Below is a small trained network, with its code and all its weights. Each question gives an input and a class and asks what happens when units are switched off, that is, made to give their printed mean instead of their output.

import numpy as np


def w(rows, s, z=0):
    codes = np.array(rows[::2]) - 128.0
    scale = np.full(codes.shape[1], s)
    scale[-1] = z or s
    return codes * scale


def norm(h):
    return h / np.sqrt((h * h).mean(-1, keepdims=True) + 1e-5)


def f(y):
    return np.maximum(y, 0)


def log_softmax(a):
    a = a - a.max(-1, keepdims=True)
    return a - np.log(np.exp(a).sum(-1, keepdims=True))


def net(x, mask):
    res = np.array(x, float).reshape(1, 3) / 4 @ E
    u = 0
    for l in range(2):
        y = f(norm(res) @ A[l][:, :-1].T + A[l][:, -1])
        res = res + np.where(mask[u : u + 12], y, B[l][:, -1]) @ B[l][:, :-1]
        u += 12
    return log_softmax(norm(res)[-1] @ U[:, :-1].T + U[:, -1])


A, B = {}, {}
E = w([
[172,122,134,118,84,116,216,59,134,141,210,108],'x0',
[153,155,216,133,170,37,121,137,129,11,193,146],'x1',
[67,123,199,184,112,157,140,172,123,203,217,149],'x2',
],0.012)
A[0] = w([
[45,137,144,191,173,118,72,213,202,147,65,174,1],'0.n0',
[135,164,127,144,38,107,206,123,151,42,163,95,123],'0.n1',
[48,150,77,152,68,139,89,127,128,232,151,117,126],'0.n2',
[201,81,173,95,182,38,171,144,119,70,80,243,83],'0.n3',
[133,147,154,213,71,166,135,127,118,192,195,79,118],'0.n4',
[69,54,80,112,151,57,121,197,121,123,106,144,25],'0.n5',
[164,124,182,158,54,136,144,56,38,146,204,113,109],'0.n6',
[113,48,162,166,180,56,2,191,145,83,111,211,131],'0.n7',
[98,129,76,177,139,204,98,35,169,122,59,96,132],'0.n8',
[135,128,207,200,192,44,72,193,132,109,198,157,90],'0.n9',
[85,120,251,132,84,89,162,184,90,190,113,241,90],'0.n10',
[142,130,161,112,192,129,91,122,106,113,109,152,4],'0.n11',
],0.0068,0.0062)
B[0] = w([
[168,171,206,92,110,212,66,162,31,119,63,83,198],'0.n0',
[135,115,154,110,92,176,80,123,38,85,85,115,202],'0.n1',
[127,108,122,233,92,24,110,118,70,79,130,158,231],'0.n2',
[39,162,132,140,111,59,108,2,215,131,124,167,218],'0.n3',
[162,145,69,13,162,69,182,144,154,143,95,163,211],'0.n4',
[91,121,155,159,118,174,106,127,117,66,113,35,142],'0.n5',
[151,78,220,112,172,217,31,109,74,137,91,75,206],'0.n6',
[175,102,206,120,72,189,120,151,51,138,49,69,253],'0.n7',
[130,149,170,191,137,72,149,86,87,43,109,163,218],'0.n8',
[31,132,72,187,152,59,135,35,132,48,207,184,248],'0.n9',
[142,70,79,32,141,151,149,195,185,122,173,172,204],'0.n10',
[132,224,221,58,113,159,168,204,140,93,94,122,140],'0.n11',
],0.0075,0.0076)
A[1] = w([
[216,144,167,98,62,123,214,51,120,177,233,35,68],'1.n0',
[139,137,165,141,10,136,164,78,67,110,115,99,187],'1.n1',
[71,119,37,158,74,198,130,106,108,238,78,94,138],'1.n2',
[81,176,131,251,109,57,180,71,147,128,134,180,2],'1.n3',
[120,93,205,130,101,151,164,182,119,175,217,157,62],'1.n4',
[97,69,50,38,184,42,123,167,126,112,121,168,219],'1.n5',
[85,151,31,209,111,105,140,117,161,214,116,100,42],'1.n6',
[70,109,155,103,109,206,97,60,128,174,105,127,221],'1.n7',
[73,162,142,133,109,85,168,237,246,213,139,99,21],'1.n8',
[58,119,171,161,140,201,151,226,128,194,177,158,113],'1.n9',
[201,118,53,75,140,105,116,107,233,107,54,64,60],'1.n10',
[65,178,148,131,140,127,185,202,148,210,204,190,29],'1.n11',
],0.011,0.0055)
B[1] = w([
[95,206,211,161,94,157,12,158,49,72,12,44,191],'1.n0',
[111,88,106,148,163,154,174,170,168,202,158,149,247],'1.n1',
[51,170,224,151,128,57,74,53,147,11,171,147,193],'1.n2',
[90,92,91,212,148,135,175,153,146,152,137,145,174],'1.n3',
[104,196,75,59,88,89,129,88,161,121,88,147,171],'1.n4',
[164,95,107,187,139,157,153,157,157,208,187,107,180],'1.n5',
[80,78,186,215,213,69,216,73,202,35,180,196,151],'1.n6',
[230,83,90,128,167,179,119,224,74,151,114,127,187],'1.n7',
[164,66,35,36,154,187,148,156,124,167,161,203,132],'1.n8',
[174,171,98,59,90,118,144,68,146,175,83,66,170],'1.n9',
[130,202,88,2,49,107,142,118,145,175,193,124,171],'1.n10',
[199,120,38,52,84,105,180,92,206,121,142,89,150],'1.n11',
],0.012,0.014)
U = w([
[116,190,226,128,111,190,32,154,39,67,26,45,252],'0',
[51,147,193,209,153,36,178,31,196,26,207,194,78],'1',
[186,204,39,3,46,92,190,71,202,187,150,81,99],'2',
[173,56,80,193,178,213,209,204,104,212,157,133,48],'3',
],0.018,0.0045)

Each question gives the input, the list of numbers given to net, and the class t.
The units are the neurons (one row each of A and B). Each row of codes is followed by its name. A weight is (code - 128) times the scale printed after its matrix; where a second scale follows, it is the last column's (A, B and U).
mask holds one flag per neuron, layer by layer. A switched-off neuron (its flag False) gives its mean, the last column of its row in B, instead of its output. The means were averaged over made-up inputs and are rounded, as every weight is.
A unit's drop is (log p(t) with every unit on - log p(t) with that unit switched off) / (log p(t) with every unit on - log p(t) with every unit switched off).
The circuit of an input: a set's keep is (log p(t) with only the set's units on - log p(t) with every unit switched off) / (log p(t) with every unit on - log p(t) with every unit switched off). Starting from the 12 units with the biggest drops (on a tie, the unit counted first), units are removed one at a time, each time the one whose removal leaves the highest keep (on an exact tie, the one counted first), for as long as the keep stays at least 0.8.
units of the circuit, in order: the units of the circuit, biggest drop first
most important unit: the unit with the biggest drop
top k neurons: the k neurons with the biggest drops, biggest first
top k neurons in layer l: the k neurons of layer l with the biggest drops, biggest first
drop when u is switched off: that unit's drop, to one decimal
input [6,-4,-6], class 0: top 2 neurons	1.n0, 0.n4
input [0,-1,-6], class 2: units of the circuit, in order	1.n10
input [0,-8,-7], class 1: top 2 neurons	1.n2, 1.n6
input [6,5,6], class 0: top 2 neurons	1.n0, 0.n6
input [-1,2,1], class 3: top 2 neurons	0.n7, 1.n2
input [8,8,5], class 0: top 2 neurons	1.n0, 0.n6
input [-3,2,1], class 3: top 3 neurons in layer 1	1.n0, 1.n1, 1.n2
input [6,3,-6], class 0: top 3 neurons	1.n0, 0.n4, 0.n10
input [6,-6,-6], class 0: top 3 neurons in layer 0	0.n9, 0.n3, 0.n4
input [-2,4,-5], class 2: top 3 neurons in layer 1	1.n2, 1.n10, 1.n0
input [0,0,0], class 3: top 2 neurons	0.n10, 0.n4
input [1,3,2], class 3: top 2 neurons in layer 1	1.n2, 1.n5
input [-3,1,-4], class 2: top 2 neurons in layer 1	1.n0, 1.n10
input [-4,2,5], class 2: most important unit	0.n10
input [-2,-7,7], class 1: top 2 neurons in layer 1	1.n6, 1.n2
input [-2,-4,-4], class 1: drop when 0.n6 is switched off	0.4
input [-1,-3,-7], class 2: drop when 1.n10 is switched off	0.4
input [8,1,-7], class 0: drop when 1.n0 is switched off	1.5
input [7,4,-2], class 0: drop when 1.n0 is switched off	0.2
input [0,-2,2], class 3: most important unit	0.n2
